Below is a small trained network, with its code and all its weights. Each question gives an input and a class and asks what happens when units are switched off, that is, made to give their printed mean instead of their output.

import numpy as np


def w(rows, s, z=0):
    codes = np.array(rows[::2]) - 128.0
    scale = np.full(codes.shape[1], s)
    scale[-1] = z or s
    return codes * scale


def f(y):
    return np.maximum(y, 0)


def log_softmax(a):
    a = a - a.max(-1, keepdims=True)
    return a - np.log(np.exp(a).sum(-1, keepdims=True))


def net(x, mask):
    res = np.array(x, float).reshape(1, 8) / 4 @ E
    y = f(res @ A[0][:, :-1].T + A[0][:, -1])
    res = res + np.where(mask, y, B[0][:, -1]) @ B[0][:, :-1]
    return log_softmax(res[-1] @ U[:, :-1].T + U[:, -1])


A, B = {}, {}
E = w([
[134,118,125,128,135,124,133,122,125,130],'x0',
[157,161,156,120,156,219,167,78,190,161],'x1',
[134,119,75,143,166,99,73,129,218,72],'x2',
[137,126,123,114,134,137,134,114,115,106],'x3',
[130,152,152,137,108,121,109,118,131,122],'x4',
[163,114,129,144,103,107,144,96,127,114],'x5',
[100,150,124,119,141,153,124,160,128,120],'x6',
[248,138,87,131,122,166,81,182,107,161],'x7',
],0.014)
A[0] = w([
[177,148,204,121,183,247,172,72,181,194,109],'neuron 1',
[189,118,93,171,113,158,114,173,140,168,166],'neuron 2',
[85,136,139,163,88,136,171,139,117,131,77],'neuron 3',
[124,112,186,83,79,129,179,129,69,218,29],'neuron 4',
[92,95,89,141,90,79,92,171,40,151,51],'neuron 5',
[168,173,204,93,133,128,127,136,49,147,87],'neuron 6',
[114,121,99,149,91,102,79,155,63,95,81],'neuron 7',
[154,79,161,95,135,71,135,159,97,118,40],'neuron 8',
[128,84,118,128,118,40,80,222,26,57,100],'neuron 9',
[174,209,112,125,137,167,210,100,207,170,106],'neuron 10',
[4,67,174,151,121,119,167,84,163,109,227],'neuron 11',
[199,140,152,98,101,131,147,202,106,153,142],'neuron 12',
[162,109,97,126,202,87,91,116,153,83,53],'neuron 13',
[147,118,124,142,162,149,131,118,197,110,67],'neuron 14',
[239,145,109,144,155,153,86,171,72,171,154],'neuron 15',
[124,127,173,125,70,175,220,152,3,174,48],'neuron 16',
[181,103,103,143,128,171,43,153,130,116,134],'neuron 17',
[240,119,124,140,107,165,58,215,99,158,167],'neuron 18',
[106,108,84,125,102,89,121,94,107,157,140],'neuron 19',
[141,127,61,133,156,89,59,136,249,40,4],'neuron 20',
],0.0083,0.0019)
B[0] = w([
[156,47,155,151,67,208,80,178,121,124,250],'neuron 1',
[100,112,158,97,147,105,156,131,137,71,197],'neuron 2',
[111,189,130,134,156,97,117,87,179,99,157],'neuron 3',
[130,158,87,136,127,53,52,107,182,136,212],'neuron 4',
[182,111,137,150,100,165,99,193,121,124,195],'neuron 5',
[97,140,73,160,149,127,149,114,151,153,191],'neuron 6',
[152,94,157,146,88,153,107,161,128,109,177],'neuron 7',
[186,103,132,149,134,121,107,128,140,125,157],'neuron 8',
[198,61,186,142,24,215,86,150,145,130,223],'neuron 9',
[148,68,146,149,78,198,121,209,106,102,208],'neuron 10',
[79,126,204,25,164,127,234,75,79,73,231],'neuron 11',
[115,108,124,109,167,75,159,110,97,135,194],'neuron 12',
[139,161,99,184,162,141,123,117,126,162,176],'neuron 13',
[135,152,118,186,138,176,60,159,161,122,171],'neuron 14',
[91,164,146,98,174,112,182,92,118,53,232],'neuron 15',
[106,189,47,167,142,79,88,62,176,254,243],'neuron 16',
[97,164,145,118,177,89,178,110,111,90,190],'neuron 17',
[106,164,176,78,165,96,182,106,110,67,242],'neuron 18',
[99,110,127,113,95,140,159,156,147,120,154],'neuron 19',
[89,193,63,173,201,126,83,63,159,202,223],'neuron 20',
],0.0083,0.014)
U = w([
[111,146,182,22,179,78,235,108,113,63,215],'0',
[173,62,158,135,82,191,82,195,133,131,134],'1',
[120,188,9,152,173,84,87,99,154,196,6],'2',
],0.014,0.0012)

Each question gives the input, the list of numbers given to net, and the class t.
The units are the neurons (one row each of A and B). Each row of codes is followed by its name. A weight is (code - 128) times the scale printed after its matrix; where a second scale follows, it is the last column's (A, B and U).
mask holds one flag per neuron, in row order. A switched-off neuron (its flag False) gives its mean, the last column of its row in B, instead of its output. The means were averaged over made-up inputs and are rounded, as every weight is.
A unit's drop is (log p(t) with every unit on - log p(t) with that unit switched off) / (log p(t) with every unit on - log p(t) with every unit switched off).
The circuit of an input: a set's keep is (log p(t) with only the set's units on - log p(t) with every unit switched off) / (log p(t) with every unit on - log p(t) with every unit switched off). Starting from the 12 units with the biggest drops (on a tie, the unit counted first), units are removed one at a time, each time the one whose removal leaves the highest keep (on an exact tie, the one counted first), for as long as the keep stays at least 0.8.
circuit, biggest first: the units of the circuit, biggest drop first
unit that matters most: the unit with the biggest drop
top k neurons: the k neurons with the biggest drops, biggest first
drop when u is switched off: that unit's drop, to one decimal
input [1,-3,-8,-6,-3,8,-2,6], class 2: top 2 neurons	neuron 16; neuron 11
input [7,5,2,2,-7,7,-3,4], class 1: circuit, biggest first	neuron 1
input [-1,-5,-2,3,-7,-4,7,6], class 0: top 2 neurons	neuron 18; neuron 15
input [-1,-4,-5,6,5,-5,-1,3], class 2: top 3 neurons	neuron 16; neuron 1; neuron 11
input [0,5,7,1,-8,-2,-2,-6], class 2: top 3 neurons	neuron 20; neuron 18; neuron 14
input [-3,7,-8,4,7,7,5,-4], class 2: top 3 neurons	neuron 16; neuron 4; neuron 9
input [-8,-7,3,2,-3,-1,6,8], class 0: top 3 neurons	neuron 18; neuron 15; neuron 17
input [2,-8,3,-8,-7,-2,6,8], class 0: top 3 neurons	neuron 18; neuron 15; neuron 17
input [6,-7,6,-8,-5,1,5,-6], class 1: top 2 neurons	neuron 9; neuron 18
input [-1,-7,6,6,-4,5,-2,0], class 1: top 2 neurons	neuron 9; neuron 16
input [7,0,-3,-2,-6,-6,-2,3], class 0: top 2 neurons	neuron 20; neuron 15
input [-2,-6,0,-2,-4,8,-5,7], class 0: top 2 neurons	neuron 18; neuron 15
input [7,4,-5,3,7,8,5,-2], class 2: top 3 neurons	neuron 16; neuron 9; neuron 4
input [5,5,-8,5,-3,-3,4,-5], class 2: circuit, biggest first	neuron 16
input [5,7,-5,-6,2,-5,3,7], class 0: top 3 neurons	neuron 15; neuron 18; neuron 9
input [-4,-5,-8,-8,4,-3,1,-7], class 2: top 4 neurons	neuron 16; neuron 4; neuron 18; neuron 15
input [-3,7,-6,6,6,-3,4,1], class 1: drop when neuron 10 is switched off	0.5
input [-2,1,-3,-8,1,6,-4,5], class 0: drop when neuron 16 is switched off	0.0
input [-1,2,-8,7,3,8,-6,-4], class 2: drop when neuron 16 is switched off	0.2
input [-5,0,8,-5,-8,1,-8,8], class 0: drop when neuron 4 is switched off	0.1
input [-3,1,2,-4,-4,1,5,3], class 0: unit that matters most	neuron 16
